Small tables with named rows and columns. After each table, cells are looked up by row and column.

dozudot
         pozosev  tofav  bilamam  buzofuz  buv  bag  tebevem  ven
banubab       88     86       56       85   91   83       93   72
toz          109    145      136      138  135  149      151  179
zepo         145    162      159      170  229  211      211  232
lenife       154    156      115      123  148  125      133  151
soru          87     85       86       94   54   55       51   65
bigeb        165    124      145      174  163  155      160  181
kegeb         78     63       86       69   87   97       64   20

What is the tebevem of zepo in dozudot? 211
What is the bilamam of lenife in dozudot? 115
What is the ven of kegeb in dozudot? 20
What is the bilamam of kegeb in dozudot? 86
What is the buzofuz of toz in dozudot? 138
What is the bilamam of bigeb in dozudot? 145
What is the buzofuz of banubab in dozudot? 85
What is the bag of banubab in dozudot? 83
What is the pozosev of bigeb in dozudot? 165
What is the buzofuz of lenife in dozudot? 123

big =
,mevizof,pip,kigitof
dedado,78070,16907,21854
lofo,69407,14527,22387
zapi,77791,14139,18634
gigu,78589,12491,14897
gop,77125,18229,27907
filoge,70167,18804,31771
sar,74613,18106,31466
fudevif,74854,16450,23694

gop, kigitof -> 27907
gigu, mevizof -> 78589
dedado, pip -> 16907
fudevif, kigitof -> 23694
fudevif, mevizof -> 74854
sar, pip -> 18106
lofo, mevizof -> 69407
gigu, kigitof -> 14897
zapi, pip -> 14139
fudevif, pip -> 16450
sar, kigitof -> 31466
sar, mevizof -> 74613
filoge, kigitof -> 31771
lofo, kigitof -> 22387

bog.tsv
	gok	lefafef	das	vevem	vasaz	dadupok	zipifaf
bur	3338	-318	1926	1781	1283	1251	-53
fipana	1866	1838	-661	772	2578	1352	5951
rebu	-217	3383	1105	1303	1755	1851	2136
sobinu	90	2760	1184	2854	448	889	-3921
dos	2217	2902	1676	-563	1087	1214	-962
bak	781	245	1378	3638	2061	1859	3554
valinad	3135	807	383	1264	22	1217	-5898
soko	1289	1257	3750	2297	416	1713	-4069
bapi	3002	266	1844	276	2557	2285	5852

sobinu, vasaz -> 448
bapi, vevem -> 276
rebu, zipifaf -> 2136
bapi, lefafef -> 266
soko, dadupok -> 1713
dos, das -> 1676
sobinu, das -> 1184
rebu, lefafef -> 3383
bur, lefafef -> -318
sobinu, gok -> 90
sobinu, lefafef -> 2760
fipana, vevem -> 772
Which row has the largest vasaz? fipana

Table niv
            sek  lomulan   zerure   muzazi   zuberi     zuge      tav      dav   lefutu
riv      55.744   33.355  -13.507   59.724   18.775  -29.269   39.640  -32.802   64.494
tup      42.830   10.002   33.588   34.672   34.654   42.730   17.708   31.556   31.190
lipagip  30.307  -11.239   37.450   41.929   40.335   22.132   13.470   27.140   46.332
pesa     75.180   52.524    2.293   73.145   32.739   16.448   53.042  -24.426   58.113
zal      56.570  -22.554   36.450   48.362   48.553   43.441    5.096   38.407   51.419
laka      5.177   22.598   30.938   24.582   25.290    9.424   26.864   24.879   26.375
vonid    32.252   45.740   -3.657  -57.993  -23.031   24.041   -8.693   11.994  -21.081
lifoni   31.897   51.345   -6.547   48.437   10.997  -10.446   41.172  -22.248   30.063
lofeg    15.365   23.265    4.584  -27.727   -6.477   -4.293    0.583   11.890    4.704
sor      63.339  -18.668   29.547   39.084   38.234   48.150   -3.748   31.876   39.432
mudube   68.339   -7.414    2.827  -34.254   -6.812   73.102  -48.164   21.636  -14.830
patifo   29.880   49.548   -8.221   49.529   11.482  -21.253   43.812  -25.999   39.744

What is the sek of zal in niv? 56.570
What is the zuge of lofeg in niv? -4.293
What is the muzazi of zal in niv? 48.362
What is the lomulan of mudube in niv? -7.414
What is the muzazi of sor in niv? 39.084
What is the zuge of zal in niv? 43.441
What is the tav of lifoni in niv? 41.172
What is the zerure of lifoni in niv? -6.547
What is the muzazi of lifoni in niv? 48.437
What is the zerure of riv in niv? -13.507
What is the lefutu of vonid in niv? -21.081
What is the dav of zal in niv? 38.407
What is the lefutu of lofeg in niv? 4.704
What is the zerure of tup in niv? 33.588
What is the zuge of laka in niv? 9.424

golavi
cols = kini, romez, mugatef, kerenu
kup: [-8.6, 1.9, 6.8, -3.5]
zut: [3.0, 4.0, 6.4, -1.8]
pota: [-2.8, -0.1, -2.5, -2.2]

romez of pota: -0.1
romez of kup: 1.9
kini of zut: 3.0
kerenu of kup: -3.5
mugatef of zut: 6.4
mugatef of kup: 6.8
mugatef of pota: -2.5
kini of pota: -2.8
kini of kup: -8.6
romez of zut: 4.0
kerenu of pota: -2.2
kerenu of zut: -1.8

betana =
,vuv,peb,pulum,mog,dom,famip,morogi,bugu,mim,ninof
tegip,97,81,120,56,62,62,63,91,71,79
lubu,92,100,93,90,112,103,130,97,117,87
bonem,92,111,82,72,98,90,113,87,94,98
sugig,98,122,82,92,139,113,142,98,107,100
novap,59,86,68,72,22,58,97,52,116,56
sefelab,123,105,127,84,157,113,112,127,83,109
sunapot,85,90,88,80,72,82,97,84,101,85
zef,126,150,85,128,232,159,163,130,91,134

peb of bonem: 111
dom of novap: 22
pulum of bonem: 82
pulum of sugig: 82
vuv of sefelab: 123
ninof of lubu: 87
famip of lubu: 103
ninof of zef: 134
Row with the largest mog: zef

vikig.csv
,bir,dufi,tizop,zun,baleve,lanis,zudo,nades,bor
rofu,575,599,516,262,628,407,462,428,230
rav,401,749,273,436,534,421,668,398,527
zofak,579,389,567,614,617,571,651,596,599
sul,369,777,217,425,528,401,693,368,547
pel,469,509,560,443,123,344,339,376,419
keluzit,450,334,411,429,237,441,343,355,432

nades of rav = 398
dufi of zofak = 389
zun of zofak = 614
lanis of keluzit = 441
tizop of pel = 560
bir of zofak = 579
nades of zofak = 596
bir of rav = 401

vozagab =
|  | roz | sonade | bev | mukapet | leseb | ziboget | doled | riz | desinu |
|---|---|---|---|---|---|---|---|---|---|
| vapari | 143 | 130 | 173 | 144 | 148 | 196 | 181 | 128 | 169 |
| moli | 138 | 124 | 196 | 154 | 126 | 163 | 138 | 107 | 174 |
| nekom | 85 | 166 | 57 | 156 | 106 | 169 | 135 | 139 | 165 |
| bos | 201 | 169 | 118 | 159 | 142 | 201 | 91 | 206 | 137 |
| suzip | 143 | 148 | 153 | 101 | 132 | 144 | 134 | 182 | 186 |
| zolazo | 166 | 149 | 217 | 148 | 182 | 190 | 141 | 101 | 201 |
| pid | 157 | 109 | 166 | 102 | 92 | 172 | 129 | 141 | 125 |
| fefufu | 147 | 123 | 159 | 116 | 216 | 201 | 176 | 135 | 190 |
| zabab | 141 | 129 | 171 | 159 | 162 | 118 | 138 | 202 | 131 |
| raguse | 167 | 168 | 189 | 122 | 187 | 157 | 207 | 134 | 207 |
| dipu | 184 | 107 | 62 | 187 | 135 | 145 | 182 | 164 | 119 |
| mevikit | 84 | 124 | 101 | 153 | 163 | 144 | 192 | 192 | 153 |
| tili | 177 | 173 | 131 | 206 | 213 | 130 | 112 | 125 | 145 |

sonade of zabab: 129
roz of moli: 138
desinu of tili: 145
mukapet of moli: 154
leseb of zolazo: 182
roz of raguse: 167
desinu of zabab: 131
desinu of fefufu: 190
desinu of pid: 125
ziboget of bos: 201
doled of fefufu: 176
ziboget of zabab: 118
leseb of tili: 213
doled of nekom: 135
doled of mevikit: 192
Which row has the largest sonade? tili

Table gom
	tik	tosuz	fupub	sirava
rezuf	0.5	0.5	0.7	-0.2
fifafa	-0.3	-0.2	-0.4	0.3
roga	0.1	-0.5	0.1	-0.3
vasinub	0.1	-0.1	0.2	-0.8
movivug	0.2	-0.2	0.3	-0.6
liso	0.5	-0.4	0.6	0.1
zakiru	-0.3	-0.3	-0.4	-0.4
guvugo	0.2	-0.3	0.2	0.0

sirava of movivug is -0.6
tosuz of vasinub is -0.1
fupub of guvugo is 0.2
tosuz of fifafa is -0.2
tosuz of rezuf is 0.5
fupub of fifafa is -0.4
sirava of zakiru is -0.4
tosuz of roga is -0.5
sirava of rezuf is -0.2
fupub of zakiru is -0.4
sirava of guvugo is 0.0
sirava of roga is -0.3
fupub of roga is 0.1
fupub of liso is 0.6
tosuz of movivug is -0.2
sirava of liso is 0.1
fupub of vasinub is 0.2
tik of fifafa is -0.3
tik of roga is 0.1
tik of guvugo is 0.2

tiv =
        moko  vopa   fem  totose  somabe
dimil   0.47  0.45  0.42    0.86    0.46
demone  0.50  0.54  0.87    0.53    0.50
sivazi  0.62  0.18  0.74    0.79    0.16
kuvo    0.50  0.52  0.94    0.55    0.47

demone, vopa => 0.54
dimil, moko => 0.47
kuvo, moko => 0.50
sivazi, moko => 0.62
demone, fem => 0.87
demone, totose => 0.53

rinod:
	fer	morik	les	kepasi	nimalek	kogolu	totule
vir	22	-32	13	-18	-9	5	-32
bekife	-24	-68	24	-35	-42	-25	-98
sot	34	-60	42	-25	-18	10	-74
mab	2	31	-9	8	22	2	63
kigodap	-3	-16	20	-10	-4	-6	-13
sep	-5	1	8	-3	5	-5	14
dozaga	11	25	-21	3	17	5	56
mivonu	22	-39	46	-15	-5	7	-43
nopibu	-7	28	-29	2	12	-6	56

What is the morik of bekife in rinod? -68
What is the totule of dozaga in rinod? 56
What is the fer of mab in rinod? 2
What is the totule of mab in rinod? 63
What is the les of dozaga in rinod? -21
What is the nimalek of vir in rinod? -9
What is the totule of bekife in rinod? -98
What is the kepasi of nopibu in rinod? 2
What is the totule of vir in rinod? -32
What is the nimalek of bekife in rinod? -42

